Below are the code and all the weights of a small trained network. Each question names an input and a target symbol and asks about switching units off, where a switched-off unit gives its printed mean instead of its output.

import numpy as np


def w(rows, s, z=0):
    codes = np.array(rows[::2]) - 128.0
    scale = np.full(codes.shape[1], s)
    scale[-1] = z or s
    return codes * scale


def softmax(a):
    e = np.exp(a - a.max(-1, keepdims=True))
    return e / e.sum(-1, keepdims=True)


def log_softmax(a):
    a = a - a.max(-1, keepdims=True)
    return a - np.log(np.exp(a).sum(-1, keepdims=True))


def net(x, mask):
    ids = ['γδζμτφ'.index(c) for c in x.split()]
    T = len(ids)
    res = E[ids] + P[:T]
    u = 0
    for l in range(3):
        r = res
        for j in range(2):
            rows = slice(4 * j, 4 * j + 4)
            q, k, v = (r @ M[l][rows].T for M in (Q, K, V))
            z = softmax(np.where(np.tri(T) > 0, q @ k.T / 4**0.5, -1e9)) @ v
            o = O[l][rows]
            res = res + np.where(mask[u + j], z, o[:, -1]) @ o[:, :-1]
        u += 2
    return log_softmax(res[-1] @ U[:, :-1].T + U[:, -1])


Q, K, V, O = {}, {}, {}, {}
E = w([
[114,21,200],'γ',
[183,149,152],'δ',
[84,106,119],'ζ',
[139,65,52],'μ',
[19,118,139],'τ',
[109,252,141],'φ',
],0.012)
P = w([
[169,175,102],'0',
[140,50,90],'1',
[124,54,124],'2',
[165,81,126],'3',
[254,183,139],'4',
[119,220,54],'5',
[156,147,134],'6',
[155,146,200],'7',
[132,210,18],'8',
[202,119,130],'9',
[69,222,150],'10',
[159,133,84],'11',
[172,82,151],'12',
[115,125,98],'13',
],0.0082)
Q[0] = w([
[100,164,197],'L0H0',
[153,132,101],'L0H0',
[195,171,97],'L0H0',
[95,183,193],'L0H0',
[131,169,126],'L0H1',
[197,118,135],'L0H1',
[90,250,75],'L0H1',
[116,73,62],'L0H1',
],0.011)
K[0] = w([
[184,75,231],'L0H0',
[122,81,89],'L0H0',
[25,78,65],'L0H0',
[56,136,219],'L0H0',
[151,66,68],'L0H1',
[173,106,167],'L0H1',
[55,115,70],'L0H1',
[2,197,158],'L0H1',
],0.0098)
V[0] = w([
[157,48,197],'L0H0',
[21,171,18],'L0H0',
[95,152,159],'L0H0',
[82,82,156],'L0H0',
[103,131,88],'L0H1',
[174,255,201],'L0H1',
[152,173,211],'L0H1',
[89,141,32],'L0H1',
],0.0099)
O[0] = w([
[58,124,133,215],'L0H0',
[68,134,254,80],'L0H0',
[87,203,86,85],'L0H0',
[34,27,125,168],'L0H0',
[206,115,182,120],'L0H1',
[121,147,188,3],'L0H1',
[96,209,98,90],'L0H1',
[95,91,221,103],'L0H1',
],0.0081,0.0037)
Q[1] = w([
[1,114,138],'L1H0',
[94,81,174],'L1H0',
[72,130,93],'L1H0',
[177,68,180],'L1H0',
[158,173,247],'L1H1',
[97,151,112],'L1H1',
[25,125,229],'L1H1',
[119,108,80],'L1H1',
],0.0096)
K[1] = w([
[94,141,130],'L1H0',
[134,138,133],'L1H0',
[105,162,119],'L1H0',
[191,177,151],'L1H0',
[114,161,65],'L1H1',
[179,142,204],'L1H1',
[163,91,128],'L1H1',
[251,191,149],'L1H1',
],0.013)
V[1] = w([
[36,72,181],'L1H0',
[247,97,171],'L1H0',
[254,78,153],'L1H0',
[175,71,172],'L1H0',
[213,132,166],'L1H1',
[76,158,76],'L1H1',
[95,55,96],'L1H1',
[219,187,114],'L1H1',
],0.0093)
O[1] = w([
[251,80,98,194],'L1H0',
[6,94,179,139],'L1H0',
[18,121,34,175],'L1H0',
[99,78,185,184],'L1H0',
[192,126,181,115],'L1H1',
[99,133,51,94],'L1H1',
[185,80,3,254],'L1H1',
[44,7,63,46],'L1H1',
],0.0056,0.0048)
Q[2] = w([
[22,69,90],'L2H0',
[154,74,16],'L2H0',
[243,231,70],'L2H0',
[162,92,26],'L2H0',
[170,218,119],'L2H1',
[207,224,109],'L2H1',
[140,46,255],'L2H1',
[218,240,155],'L2H1',
],0.0087)
K[2] = w([
[175,124,130],'L2H0',
[143,48,162],'L2H0',
[114,115,133],'L2H0',
[86,164,163],'L2H0',
[206,2,101],'L2H1',
[65,156,125],'L2H1',
[100,181,166],'L2H1',
[43,129,119],'L2H1',
],0.013)
V[2] = w([
[108,36,88],'L2H0',
[10,204,103],'L2H0',
[44,231,197],'L2H0',
[115,74,69],'L2H0',
[62,207,254],'L2H1',
[54,149,106],'L2H1',
[189,173,201],'L2H1',
[54,187,3],'L2H1',
],0.0061)
O[2] = w([
[68,112,222,223],'L2H0',
[155,99,136,53],'L2H0',
[74,142,85,2],'L2H0',
[97,116,146,195],'L2H0',
[109,254,117,51],'L2H1',
[186,117,131,113],'L2H1',
[179,195,113,97],'L2H1',
[96,162,16,120],'L2H1',
],0.0089,0.0077)
U = w([
[183,1,21,252],'γ',
[85,40,42,102],'δ',
[178,31,111,75],'ζ',
[110,16,162,93],'μ',
[248,37,104,143],'τ',
[158,71,52,161],'φ',
],0.0063,0.0025)

Each question gives the input, a string of symbols that net reads in full, and the target symbol t.
The units are the heads (4 rows each of Q, K, V and O). Each row of codes is followed by its name. A weight is (code - 128) times the scale printed after its matrix; where a second scale follows, it is the last column's (O and U).
mask holds one flag per head, layer by layer. A switched-off head (its flag False) gives its mean, the last column of its rows in O, instead of its output. The means were averaged over made-up inputs and are rounded, as every weight is.
A unit's drop is (log p(t) with every unit on - log p(t) with that unit switched off) / (log p(t) with every unit on - log p(t) with every unit switched off).
The circuit of an input: a set's keep is (log p(t) with only the set's units on - log p(t) with every unit switched off) / (log p(t) with every unit on - log p(t) with every unit switched off). Starting from all 6 units, units are removed one at a time, each time the one whose removal leaves the highest keep (on an exact tie, the one counted first), for as long as the keep stays at least 0.8.
circuit, biggest first: the units of the circuit, biggest drop first
most important unit: the unit with the biggest drop
which heads matter: for each layer, one digit per head in row order, 1 if its drop is at least 0.15 and else 0, layers parted by /
drop of u: that unit's drop, to one decimal
input δ γ δ, target δ: which heads matter => 10 / 11 / 01
input τ μ τ γ γ ζ, target τ: circuit, biggest first => [L1H0 L0H0 L1H1]
input δ γ ζ, target δ: circuit, biggest first => [L1H0 L0H0 L2H1]
input τ γ γ τ τ φ γ τ μ τ, target τ: most important unit => L1H0
input φ γ μ φ μ ζ δ, target φ: which heads matter => 11 / 11 / 11
input γ γ γ γ τ μ μ γ μ γ γ τ γ, target γ: circuit, biggest first => [L0H1 L2H1 L1H1]
input γ μ γ γ γ γ μ δ φ φ γ ζ μ φ, target γ: circuit, biggest first => [L2H1 L0H1 L0H0 L1H1]
input γ γ τ γ φ τ δ γ γ γ ζ, target γ: which heads matter => 11 / 11 / 01
input μ μ γ ζ γ γ δ φ μ δ, target μ: circuit, biggest first => [L1H0 L2H0 L0H1 L0H0]
input μ μ τ φ γ γ γ δ μ, target μ: circuit, biggest first => [L0H0 L0H1 L1H0 L2H0]
input μ μ γ ζ, target μ: circuit, biggest first => [L2H0 L0H1 L0H0 L1H0]
input μ μ μ γ γ γ μ γ φ, target μ: which heads matter => 01 / 10 / 11
input γ γ ζ, target γ: circuit, biggest first => [L2H1 L0H0 L0H1 L1H1]
input γ γ δ φ γ γ ζ δ, target γ: which heads matter => 11 / 01 / 01
input τ τ τ φ, target τ: most important unit => L1H0
input μ τ ζ, target μ: circuit, biggest first => [L0H1 L0H0 L1H0 L2H0]
input δ γ τ μ, target δ: circuit, biggest first => [L1H0 L0H0 L2H1]
input τ ζ μ φ γ γ τ τ γ γ τ φ τ ζ, target τ: circuit, biggest first => [L1H0 L0H0]
input γ γ γ δ μ μ φ τ γ τ δ, target γ: circuit, biggest first => [L2H1 L0H0 L0H1 L1H1]
input φ γ μ γ γ γ, target φ: most important unit => L2H1
input φ μ γ ζ, target φ: drop of L1H0 => 0.2
input τ μ μ, target τ: drop of L1H0 => 0.5
input φ μ ζ τ, target φ: drop of L0H1 => 0.4
input γ γ τ ζ μ γ μ φ, target γ: drop of L2H0 => -0.2
